Where the symbols take the states:
hg y bl
hg t qr
hg j lg
jq y cl
jq t zm
jq j qf
rq y jj
rq t gg
rq j rg
dz y jm
dz t ml
dz j dl
tg y pb
tg t pq
tg j gr
jh y gt
jh t bs
jh j pq
mm y qr
mm t lg
mm j pq
ch y hg
ch t fr
ch j tg
dr y bg
dr t zt
dr j ft
rf y cj
rf t sj
rf j hz
hb y sd
hb t hz
hb j fd
cq y bg
cq t lm
cq j sb
bl y th
bl t qg
bl j rt
zh y hg
zh t gt
zh j qg
nr y qj
nr t cl
nr j nc
nj y bn
nj t dc
nj j dr
dt y rg
dt t rp
dt j nh
td y hz
td t cm
td j lc
qt y fc
qt t rm
qt j zb
dl y hs
dl t pg
dl j jj
th y qg
th t fp
th j gh
cc y dr
cc t ns
cc j cj
bc y jm
bc t ct
bc j sq
hn y hl
hn t hg
hn j qr
ft y fz
ft t dr
ft j rn
cm y mm
cm t sq
cm j qg
lg y rt
lg t nr
lg j rm
tm y dc
tm t rp
tm j hb
ct y fd
ct t lc
ct j bc
gt y qr
gt t dj
gt j zh
zg y nf
zg t pg
zg j bn
gm y tm
gm t pf
gm j qf
lc y hb
lc t td
lc j ct
nc y hd
nc t mn
nc j bf
rg y hh
rg t rq
rg j zg
bn y sj
bn t zt
bn j bg
hz y nz
hz t rf
hz j tg
qr y bm
qr t hn
qr j hg
jr y nf
jr t nf
jr j dc
hl y jh
hl t qb
hl j bm
rn y lc
rn t gm
rn j ff
ff y pf
ff t sn
ff j mn
sd y rz
sd t nz
sd j cq
pb y jm
pb t sl
pb j cd
nz y rn
nz t cj
nz j sd
pg y nc
pg t cl
pg j dt
gh y ml
gh t th
gh j bs
ns y dt
ns t zz
ns j rp
tp y qf
tp t qg
tp j jn
nh y zg
nh t dt
nh j pf
hd y gg
hd t qj
hd j md
fz y bc
fz t rz
fz j ld
rt y gh
rt t bl
rt j zz
pf y rp
pf t nh
pf j gm
gr y cd
gr t tg
gr j lm
zz y bs
zz t rt
zz j fc
nf y gj
nf t hh
nf j rg
dj y hn
dj t bm
dj j jh
sq y zs
sq t tg
sq j rn
pq y gr
pq t mm
pq j mr
bg y rf
bg t bn
bg j td
sj y hb
sj t gj
sj j rf
gf y md
gf t tm
gf j cc
md y jn
md t hd
md j dt
bs y dz
bs t mn
bs j zm
bm y fp
bm t hl
bm j th
rp y jr
rp t zg
rp j tm
zb y mn
zb t qt
zb j ds
ld y fr
ld t fz
ld j zs
dc y zt
dc t jr
dc j nf
fd y cq
fd t hb
fd j lm
rz y ct
rz t rn
rz j fz
hh y sj
hh t jj
hh j nf
fc y jn
fc t zz
fc j mn
zt y cj
zt t dg
zt j bn
sl y cm
sl t lh
sl j pb
dg y gm
dg t ff
dg j zt
gj y gg
gj t ld
gj j sj
mr y dj
mr t pq
mr j jh
qg y lg
qg t zh
qg j ml
jj y ns
jj t dl
jj j hh
sb y ld
sb t cq
sb j sq
bf y md
bf t nc
bf j ns
cj y hz
cj t cc
cj j tg
cl y ds
cl t qg
cl j nr
qb y mr
qb t jm
qb j hl
zm y hs
zm t bs
zm j jq
gg y rp
gg t lg
gg j rq
cd y qb
cd t pb
cd j hn
fp y zh
fp t jh
fp j qg
sn y nh
sn t ns
sn j ff
jn y mn
jn t tp
jn j gg
ds y nc
ds t pf
ds j qj
jm y mm
jm t cm
jm j qb
fr y lh
fr t bc
fr j ch
mn y jq
mn t fc
mn j tp
rm y zz
rm t lg
rm j qt
ml y gg
ml t qg
ml j ds
lh y sq
lh t lm
lh j sl
qf y nr
qf t jq
qf j pg
hs y fp
hs t hn
hs j cl
qj y jn
qj t bf
qj j fp
zs y ch
zs t ld
zs j mm
lm y sb
lm t fd
lm j lh

The rows follow the links: the fewer symbols apart two states are, the more alike their rows tend to be.

Each row is also shifted at random along 7 hidden directions that mean nothing.

Rows with their states:
[5, -13, 14, -17, 4, -4, 5, 11, 13, 0, -3, 0, -1, -16, 12, -51, 0, 2, -1, 15, -14, -5, 8, 7, 14, 5, 21, 4, 4, -18, 0, 4, -6, 18, -2, 4, -1, -6, 2, -16, 4, -26, -5, 13, 6, 4, 4, -11, 6, 2, 6] | mr
[-23, -14, 10, -13, 5, -15, 13, 6, -4, 3, -1, -3, -10, -4, 2, -19, 0, 15, 3, 16, 6, -15, 9, 12, 0, -16, 5, 1, 4, -17, -4, 2, -1, 11, -2, 4, 2, -2, 0, -14, 3, -5, -9, -6, 5, 6, 13, -7, 2, 14, -5] | tm
[-9, -38, 4, -24, -2, 5, -4, 14, 21, 4, -4, -3, -18, 11, 11, -23, -13, 9, 2, 8, -5, -6, 12, 3, 1, 2, 7, -2, 6, -6, 11, 25, -9, 44, -5, 6, 8, 10, 7, -9, 1, 6, -12, 2, 16, 20, 22, -2, -13, 10, -8] | zz
[3, 15, -3, 20, -2, 2, -5, -10, -4, 8, 0, 0, 18, -13, -7, 8, 5, -14, -1, -9, -9, 10, -11, -17, -9, 18, 6, -6, 6, 6, 1, -11, 10, 3, 8, 11, -10, 2, 2, 4, -5, 10, -3, 3, -2, -5, 8, 7, 4, -12, 2] | sl
[-45, -11, -2, -10, 1, 1, 12, 4, -2, 24, -2, 0, -5, 21, -1, 7, -7, 13, -19, -4, 17, -4, 2, 8, -3, -17, -15, -6, 1, 8, 6, 20, -27, 16, -14, 18, 4, 8, 5, -9, -1, 30, 17, -27, 10, 13, -2, -5, -16, 16, -3] | ft
[13, 15, 1, 3, 13, 20, -1, -7, 0, -15, 2, -9, -2, -19, -3, -25, 12, -6, -2, -7, -5, 9, 1, 0, 12, -4, 0, -3, -1, -7, 0, 16, 4, -7, 10, 1, 3, -13, 3, 2, 5, -16, 7, 11, -14, -1, 13, -14, 2, -5, -10] | bc
[12, 23, -2, 3, -1, -8, 10, -16, -3, -15, 6, 1, 7, -13, -5, 3, 9, 3, 2, 7, -3, 6, -6, 5, 6, -12, -9, -3, 4, -9, -1, -10, -3, -27, -2, -4, -2, -16, -2, 12, -5, -14, 7, 0, -10, -7, 1, -2, -2, 1, -4] | fr
[8, 5, 3, 6, -17, -20, -2, 3, 6, 3, 7, 2, 15, -2, 8, 6, -5, -13, 5, 11, -6, 1, -9, -1, -9, 6, 3, 9, 2, 2, -12, -29, 5, 4, -3, 0, -7, 11, 6, 3, -3, -6, -8, 2, 2, -6, -9, 10, 1, -8, 16] | hn
[-29, -1, -1, 1, 11, 28, -3, 1, 2, -5, -1, -13, -14, -7, -4, -5, 1, -15, -11, -19, 2, 5, 2, -4, 2, 0, -7, -2, -9, 1, -2, 24, 11, 15, 18, 18, 5, 8, 10, -6, 12, 22, -3, 2, -3, 12, 26, -14, -5, -3, -8] | rz
[31, -10, 6, -1, 3, -9, -9, 3, 4, 3, -5, -4, -3, 0, 1, -15, 8, 12, 6, 15, 5, 4, 9, 9, 3, -1, 8, 6, 9, -4, 7, 1, 0, 23, -3, -9, 3, 1, 7, 5, 2, -15, -3, 8, 2, 2, 0, -10, -1, 4, -6] | qf
[4, 17, 0, -12, -8, -8, 6, -2, 5, -24, 3, 2, -12, -6, -1, 21, -3, 4, 2, -2, 0, -5, -9, 8, 10, -21, -10, 6, -22, -21, -7, -18, 20, -37, -3, -13, 4, 0, 1, 13, 2, -9, -6, 2, -12, -5, 4, 7, 0, -6, -1] | bl
[-7, -1, 8, -7, 1, -8, 15, -1, 5, 2, 4, -6, -3, -12, 1, -22, 3, 8, -8, 14, 7, 3, 5, 15, 6, -17, -6, -4, 6, -18, 1, 6, -9, 15, -3, 14, 2, -5, 7, 0, 2, -2, 3, -11, 0, 7, 14, -12, -8, 11, -10] | fz
[16, 33, -9, 31, 4, 14, -4, -15, -9, 12, 3, -1, 24, -8, -13, 9, 14, -13, -7, -16, 1, 18, -15, -13, -3, 11, -6, -7, 2, 16, 2, 1, -3, -11, 4, 10, -9, -8, 0, 12, -7, 3, 21, -3, -15, -11, -6, 5, 2, -10, -6] | sq
[9, -19, -5, -19, -9, 5, -4, 5, 16, -26, -1, 1, -17, 23, 14, 14, -14, 6, 13, 7, -7, -7, 7, 1, 1, -11, -9, 2, 4, 4, 2, 8, -8, -8, -11, -20, 11, 5, 3, 5, -1, -9, -8, 10, 4, 12, 1, 6, -14, 7, 3] | rt
[21, -7, 2, -6, -1, -17, 0, 5, 12, 6, -4, 1, -1, 3, 0, -4, -2, 19, 5, 14, 3, 2, -1, 6, -2, -10, 0, -5, 10, -11, 10, -3, -5, 18, -14, -4, 2, 4, 7, 7, -8, -7, -5, -6, 2, 6, 6, 7, -9, 9, -10] | fc
[5, -22, 2, -20, -3, -12, -4, -2, 7, 1, 3, 8, -8, 6, 7, -9, -6, 15, 4, 17, -3, -8, 13, 9, 9, 0, 8, 2, 4, -6, 17, 2, -15, 12, -7, -8, 3, -12, -10, 5, 1, 5, -6, 2, 13, 6, -10, -8, -8, 11, 1] | jn
[24, 2, -2, 17, -16, -20, -13, -11, 7, -12, 26, 1, 20, -13, 13, 5, -13, -37, 20, 31, -19, 2, 4, -6, -19, 11, -5, -2, 23, 13, -9, -33, 4, 12, 9, 0, -7, -1, -6, 14, -2, 1, -28, 7, -6, 5, -3, 10, -5, 0, 18] | ld
[11, 3, -6, 22, 4, 10, -17, -9, -6, 20, 10, 2, 17, 5, 2, -10, 13, -13, 6, -5, -10, -10, -7, -13, 4, 12, 4, 9, 4, 20, 3, 6, -12, 8, 9, 2, -7, -12, -11, 5, -2, -2, 13, 3, -14, -1, -21, 3, 2, -3, 1] | pf
[-20, 15, 0, -28, 20, 20, 20, -12, -8, -39, -12, -1, -28, -17, -10, -5, 11, 25, -7, -12, 0, 3, 8, 8, 26, -20, -3, -8, -16, -28, 9, 18, 6, -54, 0, -14, 8, -26, -4, -5, 8, -12, 8, 9, -3, -3, 16, -26, 2, 2, -10] | lm
[24, -1, 4, 21, -10, -15, -5, -2, 8, 20, 9, -7, 24, -13, 4, -20, 0, -16, 3, 19, -5, 13, -3, -1, -18, 10, 1, -5, 28, 7, -4, -8, -6, 46, 1, 20, -7, 9, 11, 7, -7, -2, -4, -5, 0, 4, 11, 7, -2, 1, -4] | zs
[18, 19, 8, -14, -11, -36, 19, -2, 2, -10, 2, 9, 6, -11, 3, -3, 2, 17, 0, 24, 3, -4, -8, 22, 12, -24, -5, 7, -7, -25, -8, -37, -5, -35, -19, -17, -2, -10, -2, 9, -6, -30, 5, -5, -4, -12, -22, 0, 4, 3, 9] | bm
[-44, 14, 3, 6, 3, 0, 6, 0, -4, 9, -8, -5, 0, -19, -12, 13, -1, -4, -14, -19, 2, 7, -11, -11, -12, 6, 3, -9, -11, -14, -5, -7, 26, 6, 9, 24, -7, 17, 13, -10, 1, 30, -11, -6, 5, 0, 33, -1, 2, -11, -1] | tg
[11, -7, 1, 10, 12, 10, -7, 15, 5, -20, -13, -18, -11, 1, -2, 5, -5, -10, 6, 1, 14, 15, 10, -7, -27, 0, -3, -11, 15, 7, -12, 4, 25, 24, 1, -1, 8, 30, 26, -10, 5, -5, -22, 10, 0, 12, 36, -1, -3, 1, -4] | hb
[-11, -18, 1, -20, -14, -6, 9, 8, 8, -7, -7, -1, -11, 28, 12, 17, -8, 14, -2, 7, 6, -3, 5, 13, 0, -14, -12, 7, 3, 7, -5, 3, -16, -3, -16, -6, 9, 14, 12, -2, -2, -4, 6, -5, 17, 5, -6, -1, -12, 10, 8] | zh
[15, 39, 8, 16, 4, -35, -2, -5, -7, -21, 13, -9, 4, -39, -9, 4, 13, -7, 13, 20, 0, -11, -13, 2, -5, -24, -1, 13, -11, -37, -17, -53, 46, -18, 10, -10, -7, -2, 6, 11, 2, -20, -31, 5, -30, -5, 20, 3, 8, -7, -3] | gm
[-54, 5, 10, -13, 7, 21, 8, 4, 0, 4, -8, -5, -13, -27, -4, -21, 5, -7, -19, -29, -11, -5, -6, -5, 17, 9, 16, 6, -30, -24, 0, 13, 24, 2, 20, 24, -5, 4, 5, -21, 11, 16, -4, 9, 6, -1, 30, -14, 9, -19, -4] | qb
[0, -5, 5, 10, -7, -9, -4, -8, -12, 42, 9, 11, 17, -5, -4, -13, 6, 0, -9, -4, 2, -1, 0, 7, 7, 21, 10, 6, -2, 9, 12, 2, -15, 23, 12, 19, -10, -12, -16, 6, 0, 21, 16, -15, 8, -10, -27, -3, 10, -1, -2] | pg
[9, 24, 4, 2, 12, -13, 9, 9, -2, -16, 0, -3, -4, -20, -9, -4, -3, 0, 2, 8, 9, 1, -2, 6, -5, -15, -2, -8, -9, -21, -8, -21, 21, -24, -7, -11, 1, -2, 0, -2, 2, -17, -13, -1, -16, -4, 4, 1, 7, 1, 1] | bg

From each start, follow one symbol. Which state do you reach?
Answer with the state's name.
---
[23, -13, 14, -5, 0, 2, 1, 13, 12, 8, -13, -10, -6, -18, 1, -38, 8, 7, -2, 3, 1, 13, 4, 10, 4, 9, 18, 5, 2, -18, -1, 13, 15, 41, 10, 14, 2, 14, 18, -5, 5, -20, 0, 8, 9, -2, 28, -6, 10, -7, -17]
t ml
---
[3, -1, 0, 8, 6, -16, -5, 0, -9, 23, 6, 10, 11, 3, -2, -6, 0, 2, 2, 11, 4, -9, 2, 1, -3, 7, 5, 0, 5, 6, 7, -11, -13, 7, -5, -3, -8, -13, -15, -2, -4, 4, 1, -10, -2, -3, -26, 0, 4, 8, 6]
j cc
---
[-7, -12, 3, -12, -5, -18, 3, -11, -9, -7, 13, 8, -1, -3, 9, -9, 1, 4, 14, 22, -12, -22, 9, 7, 10, -3, 7, 9, 4, -8, 1, -12, -12, -10, 6, -10, -3, -22, -21, 2, 2, -6, -9, 2, 5, -3, -16, -6, 2, 9, 8]
j nh
---
[-10, -20, 9, -13, -14, -11, 1, 9, 16, -7, 3, -3, -5, 0, 16, -10, -13, -10, 5, 17, -9, -6, 4, 4, -6, 0, 5, 10, 4, -5, -11, -11, 5, 22, -1, 4, 3, 17, 12, -8, 2, -5, -20, 7, 12, 10, 10, 0, -4, 1, 14]
t hn
---
[-7, -1, -2, -4, 5, -3, 2, -8, -5, 26, 8, 9, 8, 7, 1, -20, 8, 13, -8, 6, -2, -12, -1, 6, 19, -9, 0, 4, 2, 3, 15, 11, -36, 1, -8, 1, -3, -25, -16, 2, -4, 3, 23, -14, -3, 2, -30, -6, -7, 11, -2]
t sn
---
[0, -10, 4, -21, 11, 6, 6, -5, 7, -33, -2, -2, -13, -18, 7, -30, 0, 3, 7, 17, -15, 0, 16, 2, 12, -1, 9, -6, 10, -19, 5, 8, 0, -9, 3, -9, 5, -18, -3, -7, 5, -18, -14, 21, 3, 6, 18, -18, -3, 5, 1]
t lm
---
[-4, 1, -4, 0, -7, 5, 3, -11, -13, 4, 8, 11, 1, -3, -3, 9, 2, -2, 1, -13, -6, -6, -2, -1, 9, 12, 4, 4, -13, 0, 3, 4, 2, -19, 15, 2, -4, -16, -22, 9, 2, 9, 7, -3, 1, -14, -14, 3, 13, -8, -2]
y rp
---
[4, 7, -3, 7, 5, 2, -1, -5, -2, 3, 9, 4, 6, -1, -2, -1, -6, -12, -5, 6, 4, 7, 5, 1, -1, 4, -7, -9, 3, 11, 5, -2, -11, -2, -3, 1, -1, -9, -8, 4, 1, 11, 3, -6, -5, 3, -17, -4, -4, 5, 7]
t td
---
[28, 21, -2, 16, 8, 3, -8, -5, -1, 28, -4, 3, 11, -7, -14, -6, 17, 14, -8, -14, 6, 9, -14, -1, 11, 3, 4, 0, -9, -5, 15, 7, 1, 7, -2, 4, -5, -8, -1, 15, -5, -1, 22, -9, -14, -9, -8, 4, 6, -7, -20]
t fc
---
[-44, -8, -1, -20, -1, -1, 11, 1, -9, -37, 8, 7, -22, -1, 4, 30, -22, -11, 6, 0, -2, -15, 12, -1, -8, -5, -6, -4, -14, -9, -9, -13, 20, -38, 6, -12, 6, -1, -15, -7, 10, 20, -30, 4, 6, 3, 3, -2, 3, 3, 19]
t gj
---
[17, 9, -2, -1, 16, 2, 9, 8, -3, 3, -11, 4, -1, 10, -7, -11, 1, 21, -6, 1, 16, 6, 3, 7, 5, -11, 1, -12, 4, 2, 5, 8, -18, -16, -21, -14, 3, -10, -3, -5, -6, -19, 21, -7, -5, -1, -20, -2, 1, 12, -1]
t cc
---
[-2, -2, 4, -4, -11, -19, 8, -7, 7, -5, 10, -1, 7, -13, 6, -9, -4, -4, 3, 22, -10, 2, 2, 5, -5, -4, -2, -3, 14, -9, -2, -14, -6, 11, -1, 9, -3, -2, 3, 4, -2, -1, -11, -2, 4, 5, 12, -1, -7, 4, 2]
j tg
---
[-7, 4, 5, 1, 4, -14, 3, 7, -1, 4, 8, 7, 2, -16, -3, -4, -14, -11, -3, 8, 2, 0, 4, 2, -9, 7, 6, -9, -6, -9, -2, -18, 9, 1, -1, 1, -3, -1, -9, -4, 3, 11, -16, -6, -1, 0, -7, 3, 7, 3, 10]
j hz
---
[6, 7, -3, 4, 9, 35, -18, 3, 4, -3, -5, -4, -12, -4, -6, -2, 7, -9, -6, -34, -3, 5, -7, -9, 14, 15, 6, 8, -28, 0, 5, 22, 23, -2, 17, 0, 3, 3, 3, 2, 9, 3, 6, 14, -10, -4, 9, -4, 6, -20, -12]
j zm
